Here is a tiny trained network, its code and every weight. The questions are about switching its units off for an input and a target symbol, where a switched-off unit gives its printed mean instead of its output.

import numpy as np


def w(rows, s, z=0):
    codes = np.array(rows[::2]) - 128.0
    scale = np.full(codes.shape[1], s)
    scale[-1] = z or s
    return codes * scale


def softmax(a):
    e = np.exp(a - a.max(-1, keepdims=True))
    return e / e.sum(-1, keepdims=True)


def log_softmax(a):
    a = a - a.max(-1, keepdims=True)
    return a - np.log(np.exp(a).sum(-1, keepdims=True))


def net(x, mask):
    ids = ['ΓΔΘΛΞΨΩζσ'.index(c) for c in x.split()]
    T = len(ids)
    res = E[ids] + P[:T]
    u = 0
    for l in range(3):
        r = res
        for j in range(2):
            rows = slice(3 * j, 3 * j + 3)
            q, k, v = (r @ M[l][rows].T for M in (Q, K, V))
            z = softmax(np.where(np.tri(T) > 0, q @ k.T / 3**0.5, -1e9)) @ v
            o = O[l][rows]
            res = res + np.where(mask[u + j], z, o[:, -1]) @ o[:, :-1]
        u += 2
    return log_softmax(res[-1] @ U[:, :-1].T + U[:, -1])


Q, K, V, O = {}, {}, {}, {}
E = w([
[238,83,136,196,29],'Γ',
[134,230,119,199,197],'Δ',
[196,42,255,154,111],'Θ',
[70,138,193,125,157],'Λ',
[68,175,117,190,173],'Ξ',
[224,132,154,75,172],'Ψ',
[118,186,39,116,194],'Ω',
[157,188,174,185,194],'ζ',
[183,135,152,137,183],'σ',
],0.0098)
P = w([
[144,185,177,118,70],'0',
[186,68,13,235,180],'1',
[90,206,119,50,195],'2',
[120,192,198,170,191],'3',
[79,46,33,201,208],'4',
[175,234,142,101,91],'5',
[80,210,200,135,252],'6',
[30,1,63,141,240],'7',
[144,215,148,100,173],'8',
],0.0098)
Q[0] = w([
[78,74,76,54,51],'0.h0',
[61,140,139,88,53],'0.h0',
[73,185,156,90,243],'0.h0',
[132,68,184,233,78],'0.h1',
[215,254,143,131,127],'0.h1',
[161,65,132,183,90],'0.h1',
],0.0083)
K[0] = w([
[255,187,76,133,57],'0.h0',
[153,159,5,241,97],'0.h0',
[98,72,134,108,228],'0.h0',
[79,68,169,124,241],'0.h1',
[178,245,129,118,180],'0.h1',
[104,59,131,157,214],'0.h1',
],0.0077)
V[0] = w([
[116,185,140,152,24],'0.h0',
[119,99,107,81,107],'0.h0',
[113,121,204,62,159],'0.h0',
[254,64,56,97,96],'0.h1',
[129,93,123,94,163],'0.h1',
[26,125,144,213,97],'0.h1',
],0.0094)
O[0] = w([
[106,124,130,121,247,22],'0.h0',
[136,98,137,92,175,11],'0.h0',
[58,115,199,105,129,254],'0.h0',
[134,118,85,153,115,23],'0.h1',
[128,133,106,107,104,102],'0.h1',
[86,115,116,101,205,97],'0.h1',
],0.013,0.0032)
Q[1] = w([
[156,143,18,73,158],'1.h0',
[155,159,105,118,34],'1.h0',
[88,135,121,143,238],'1.h0',
[246,171,62,147,214],'1.h1',
[186,87,137,208,39],'1.h1',
[74,228,254,199,125],'1.h1',
],0.0074)
K[1] = w([
[253,31,135,182,183],'1.h0',
[118,125,25,173,107],'1.h0',
[4,38,133,224,157],'1.h0',
[88,73,137,92,144],'1.h1',
[89,142,24,183,49],'1.h1',
[164,193,233,198,60],'1.h1',
],0.0067)
V[1] = w([
[131,224,86,41,35],'1.h0',
[74,3,152,91,116],'1.h0',
[155,99,85,149,139],'1.h0',
[140,237,130,163,113],'1.h1',
[142,91,233,65,84],'1.h1',
[118,95,77,59,158],'1.h1',
],0.0065)
O[1] = w([
[96,161,81,137,236,114],'1.h0',
[124,120,56,77,57,52],'1.h0',
[103,137,185,167,114,52],'1.h0',
[212,83,106,123,254,237],'1.h1',
[209,77,97,33,33,206],'1.h1',
[117,223,176,116,108,2],'1.h1',
],0.0071,0.0053)
Q[2] = w([
[121,152,242,114,60],'2.h0',
[135,201,164,116,44],'2.h0',
[113,86,198,167,111],'2.h0',
[127,82,2,62,215],'2.h1',
[159,126,186,133,2],'2.h1',
[195,34,57,182,123],'2.h1',
],0.0076)
K[2] = w([
[199,54,184,86,187],'2.h0',
[198,82,123,166,39],'2.h0',
[164,157,174,13,125],'2.h0',
[101,172,95,167,168],'2.h1',
[177,87,150,135,109],'2.h1',
[178,95,18,254,217],'2.h1',
],0.0082)
V[2] = w([
[156,91,92,161,153],'2.h0',
[46,46,7,115,207],'2.h0',
[106,2,68,108,186],'2.h0',
[74,121,207,165,35],'2.h1',
[191,26,93,47,207],'2.h1',
[127,177,208,127,126],'2.h1',
],0.0076)
O[2] = w([
[187,55,108,83,60,153],'2.h0',
[132,40,255,178,110,3],'2.h0',
[211,67,216,196,79,133],'2.h0',
[205,229,186,114,144,88],'2.h1',
[169,112,127,165,123,232],'2.h1',
[252,169,155,101,78,164],'2.h1',
],0.0057,0.0044)
U = w([
[179,88,73,201,70,238],'Γ',
[133,124,32,111,137,204],'Δ',
[166,93,71,73,135,114],'Θ',
[198,130,145,123,164,2],'Λ',
[217,173,22,85,97,62],'Ξ',
[119,207,165,180,81,136],'Ψ',
[117,175,159,63,130,116],'Ω',
[175,179,136,142,176,11],'ζ',
[218,115,212,149,2,106],'σ',
],0.0087,0.0052)

Each question gives the input, a string of symbols that net reads in full, and the target symbol t.
The units are the heads (3 rows each of Q, K, V and O). Each row of codes is followed by its name. A weight is (code - 128) times the scale printed after its matrix; where a second scale follows, it is the last column's (O and U).
mask holds one flag per head, layer by layer. A switched-off head (its flag False) gives its mean, the last column of its rows in O, instead of its output. The means were averaged over made-up inputs and are rounded, as every weight is.
A unit's drop is (log p(t) with every unit on - log p(t) with that unit switched off) / (log p(t) with every unit on - log p(t) with every unit switched off).
The circuit of an input: a set's keep is (log p(t) with only the set's units on - log p(t) with every unit switched off) / (log p(t) with every unit on - log p(t) with every unit switched off). Starting from all 6 units, units are removed one at a time, each time the one whose removal leaves the highest keep (on an exact tie, the one counted first), for as long as the keep stays at least 0.8.
units of the circuit, in order: the units of the circuit, biggest drop first
unit that matters most: the unit with the biggest drop
which heads matter: for each layer, one digit per head in row order, 1 if its drop is at least 0.15 and else 0, layers parted by /
drop when u is switched off: that unit's drop, to one decimal
input Γ Λ Ξ, target Ψ: units of the circuit, in order => 1.h1, 0.h0, 1.h0, 0.h1
input Λ Λ Θ Ψ, target Ξ: which heads matter => 11 / 11 / 10
input Ψ Ψ Θ Ψ Θ Θ Ω Ψ ζ, target Ξ: units of the circuit, in order => 0.h0, 1.h1, 2.h0
input Λ Γ Ξ, target σ: which heads matter => 11 / 01 / 10
input Θ σ σ, target Ξ: units of the circuit, in order => 1.h1, 2.h0, 0.h0, 1.h0
input Ψ Δ σ Ψ Ω Ψ Γ Δ Λ, target Γ: unit that matters most => 1.h0
input Λ Ψ Λ, target σ: units of the circuit, in order => 0.h0, 2.h0
input Ψ σ Θ Ψ Θ, target Δ: units of the circuit, in order => 0.h1, 2.h0
input Λ Ω Θ Ψ Λ Ψ Δ Δ Λ, target Γ: which heads matter => 11 / 11 / 11
input Ψ Δ σ Ψ Ω, target Γ: which heads matter => 01 / 00 / 10
input Θ σ Θ Λ Ψ Θ, target Ξ: which heads matter => 00 / 01 / 10
input Θ Δ σ, target Ξ: units of the circuit, in order => 1.h1, 0.h0, 2.h0, 1.h0
input Θ Ω ζ, target Ξ: units of the circuit, in order => 1.h1, 2.h0, 0.h0, 1.h0
input Λ Λ Δ, target σ: which heads matter => 11 / 00 / 10
input Δ Λ Θ Θ Ξ Θ, target Ξ: which heads matter => 10 / 01 / 10
input Λ Δ Λ Θ Θ Δ, target σ: which heads matter => 00 / 10 / 11
input Θ Ψ Δ, target Ξ: unit that matters most => 1.h1
input Θ Δ Δ, target Ξ: units of the circuit, in order => 1.h1, 1.h0, 0.h0, 2.h0
input Θ Γ Λ, target Ξ: drop when 0.h0 is switched off => 0.5
input Λ Δ Ξ, target σ: drop when 1.h1 is switched off => 0.0
input Θ Ω Λ, target Ξ: drop when 2.h0 is switched off => 0.4
